Below are the code and all the weights of a small trained network. Each question names an input and a target symbol and asks about switching units off, where a switched-off unit gives its printed mean instead of its output.

import numpy as np


def w(rows, s, z=0):
    codes = np.array(rows[::2]) - 128.0
    scale = np.full(codes.shape[1], s)
    scale[-1] = z or s
    return codes * scale


def norm(h):
    return h / np.sqrt((h * h).mean(-1, keepdims=True) + 1e-5)


def f(y):
    return y / 2 * (1 + np.tanh(0.7978845608 * (y + 0.044715 * y**3)))


def softmax(a):
    e = np.exp(a - a.max(-1, keepdims=True))
    return e / e.sum(-1, keepdims=True)


def log_softmax(a):
    a = a - a.max(-1, keepdims=True)
    return a - np.log(np.exp(a).sum(-1, keepdims=True))


def net(x, mask):
    ids = ['αηθλπψ'.index(c) for c in x.split()]
    T = len(ids)
    res = E[ids] + P[:T]
    u = 0
    for l in range(2):
        q, k, v = (norm(res) @ M[l].T for M in (Q, K, V))
        z = softmax(np.where(np.tri(T) > 0, q @ k.T / 2**0.5, -1e9)) @ v
        res = res + np.where(mask[u], z, O[l][:, -1]) @ O[l][:, :-1]
        u += 1
        y = f(norm(res) @ A[l][:, :-1].T + A[l][:, -1])
        res = res + np.where(mask[u : u + 8], y, B[l][:, -1]) @ B[l][:, :-1]
        u += 8
    return log_softmax(norm(res)[-1] @ U[:, :-1].T + U[:, -1])


Q, K, V, O, A, B = {}, {}, {}, {}, {}, {}
E = w([
[179,211,150,151,179],'α',
[8,146,87,144,143],'η',
[91,56,126,140,77],'θ',
[196,208,137,85,212],'λ',
[79,126,110,186,132],'π',
[25,191,115,201,116],'ψ',
],0.0012)
P = w([
[146,87,174,143,144],'0',
[215,130,1,44,69],'1',
[129,152,154,129,110],'2',
[131,85,145,147,148],'3',
[148,119,109,102,86],'4',
[117,155,102,143,114],'5',
],0.0038)
Q[0] = w([
[128,192,229,183,26],'L0H1',
[73,205,3,193,169],'L0H1',
],0.0058)
K[0] = w([
[181,74,253,151,209],'L0H1',
[104,250,213,115,72],'L0H1',
],0.0055)
V[0] = w([
[4,244,50,111,199],'L0H1',
[188,253,78,165,184],'L0H1',
],0.002)
O[0] = w([
[206,151,223,134,90,2],'L0H1',
[113,4,214,130,89,15],'L0H1',
],0.0025,0.00067)
A[0] = w([
[139,99,75,2,68,2],'L0N1',
[71,153,132,122,184,164],'L0N2',
[143,148,119,17,116,30],'L0N3',
[210,72,141,68,184,11],'L0N4',
[85,151,137,105,121,36],'L0N5',
[178,169,141,133,148,73],'L0N6',
[149,14,95,59,153,99],'L0N7',
[88,158,76,116,77,93],'L0N8',
],0.0039,0.00088)
B[0] = w([
[40,251,216,186,132,230],'L0N1',
[198,60,172,83,79,201],'L0N2',
[89,149,132,198,173,133],'L0N3',
[205,211,159,125,27,90],'L0N4',
[216,97,107,128,135,122],'L0N5',
[43,86,86,175,92,99],'L0N6',
[202,252,2,117,170,164],'L0N7',
[200,209,165,138,193,250],'L0N8',
],0.0024,0.0013)
Q[1] = w([
[161,210,141,46,235],'L1H1',
[41,69,228,1,173],'L1H1',
],0.0048)
K[1] = w([
[183,48,41,223,94],'L1H1',
[254,145,193,194,204],'L1H1',
],0.0054)
V[1] = w([
[142,81,92,123,157],'L1H1',
[130,129,110,252,109],'L1H1',
],0.0025)
O[1] = w([
[74,145,116,174,110,254],'L1H1',
[149,125,238,145,255,62],'L1H1',
],0.0024,0.00066)
A[1] = w([
[116,76,74,110,168,126],'L1N1',
[194,200,92,133,73,121],'L1N2',
[167,180,59,99,175,6],'L1N3',
[55,81,189,166,159,74],'L1N4',
[152,103,253,158,135,75],'L1N5',
[109,148,171,154,188,122],'L1N6',
[128,144,160,161,50,153],'L1N7',
[182,212,87,81,36,18],'L1N8',
],0.0048,0.0023)
B[1] = w([
[114,221,144,48,119,172],'L1N1',
[177,180,176,101,92,250],'L1N2',
[28,175,49,147,56,140],'L1N3',
[196,171,136,229,4,149],'L1N4',
[36,229,172,108,170,110],'L1N5',
[200,54,80,113,162,143],'L1N6',
[105,102,86,49,144,172],'L1N7',
[251,175,129,117,69,221],'L1N8',
],0.0028,0.002)
U = w([
[251,184,111,24,45,187],'α',
[45,211,2,81,153,137],'η',
[63,185,240,72,244,162],'θ',
[87,140,246,246,23,90],'λ',
[224,32,42,219,195,5],'π',
[13,25,175,17,24,164],'ψ',
],0.0056,0.0021)

Each question gives the input, a string of symbols that net reads in full, and the target symbol t.
The units are the heads (2 rows each of Q, K, V and O) and the neurons (one row each of A and B). Each row of codes is followed by its name. A weight is (code - 128) times the scale printed after its matrix; where a second scale follows, it is the last column's (O, A, B and U).
mask holds one flag per unit, layer by layer, with each layer's heads first. A switched-off unit (its flag False) gives its mean, the last column of its rows in O or B, instead of its output. The means were averaged over made-up inputs and are rounded, as every weight is.
A unit's drop is (log p(t) with every unit on - log p(t) with that unit switched off) / (log p(t) with every unit on - log p(t) with every unit switched off).
The circuit of an input: a set's keep is (log p(t) with only the set's units on - log p(t) with every unit switched off) / (log p(t) with every unit on - log p(t) with every unit switched off). Starting from the 12 units with the biggest drops (on a tie, the unit counted first), units are removed one at a time, each time the one whose removal leaves the highest keep (on an exact tie, the one counted first), for as long as the keep stays at least 0.8.
units of the circuit, in order: the units of the circuit, biggest drop first
unit that matters most: the unit with the biggest drop
k most important neurons: the k neurons with the biggest drops, biggest first
k most important neurons of layer l: the k neurons of layer l with the biggest drops, biggest first
input η η η, target α: unit that matters most : L0N1
input α θ η π π, target η: units of the circuit, in order : [L0N2, L1N4]
input η π α θ η η, target λ: 2 most important neurons of layer 1 : [L1N4, L1N5]
input ψ η α ψ η ψ, target λ: 4 most important neurons : [L0N7, L1N4, L0N4, L1N5]
input η π α η α π, target λ: units of the circuit, in order : [L0N7, L0H1]
input ψ η α π λ α, target λ: units of the circuit, in order : [L0N7, L0H1, L1N1]
input π π π, target π: 4 most important neurons of layer 0 : [L0N7, L0N4, L0N8, L0N1]
input η η η λ ψ π, target α: units of the circuit, in order : [L0N1, L0H1, L1N7]
input α π α η π θ, target λ: 2 most important neurons : [L0N4, L1N4]
input η η ψ θ, target η: 3 most important neurons : [L0N7, L1N1, L1N8]
input ψ η π α π α, target π: 4 most important neurons : [L0N4, L0N7, L0N6, L1N6]
input η η η η, target ψ: units of the circuit, in order : [L0N1, L0N8, L1N1, L0H1]
input π η ψ ψ π α, target θ: 2 most important neurons of layer 1 : [L1N5, L1N8]
input π θ π π π η, target π: 4 most important neurons of layer 0 : [L0N7, L0N4, L0N8, L0N1]
input ψ α η, target θ: unit that matters most : L0N7
input α α α θ π λ, target λ: 2 most important neurons of layer 1 : [L1N4, L1N8]
input π α π η, target ψ: 3 most important neurons of layer 1 : [L1N8, L1N1, L1N2]
input α π η π, target ψ: 3 most important neurons of layer 1 : [L1N8, L1N1, L1N6]
input θ α λ, target η: 2 most important neurons : [L1N3, L0N1]
input η ψ π π ψ α, target π: 2 most important neurons of layer 1 : [L1N6, L1N1]
input π α θ, target π: 3 most important neurons : [L0N7, L0N4, L1N6]
input ψ α λ, target θ: 2 most important neurons of layer 0 : [L0N7, L0N3]
input η η ψ η η π, target θ: 4 most important neurons : [L0N7, L1N5, L0N3, L0N1]
input α α η α π π, target α: 3 most important neurons : [L0N1, L0N3, L0N8]
input λ θ π λ λ η, target π: 3 most important neurons : [L0N7, L0N8, L0N4]
input ψ ψ α θ ψ, target θ: 2 most important neurons of layer 0 : [L0N8, L0N1]
input ψ π π, target θ: unit that matters most : L0N7
input α ψ η, target λ: 3 most important neurons of layer 1 : [L1N4, L1N8, L1N5]
input η η ψ η η η, target θ: 4 most important neurons : [L0N7, L1N5, L0N4, L0N8]
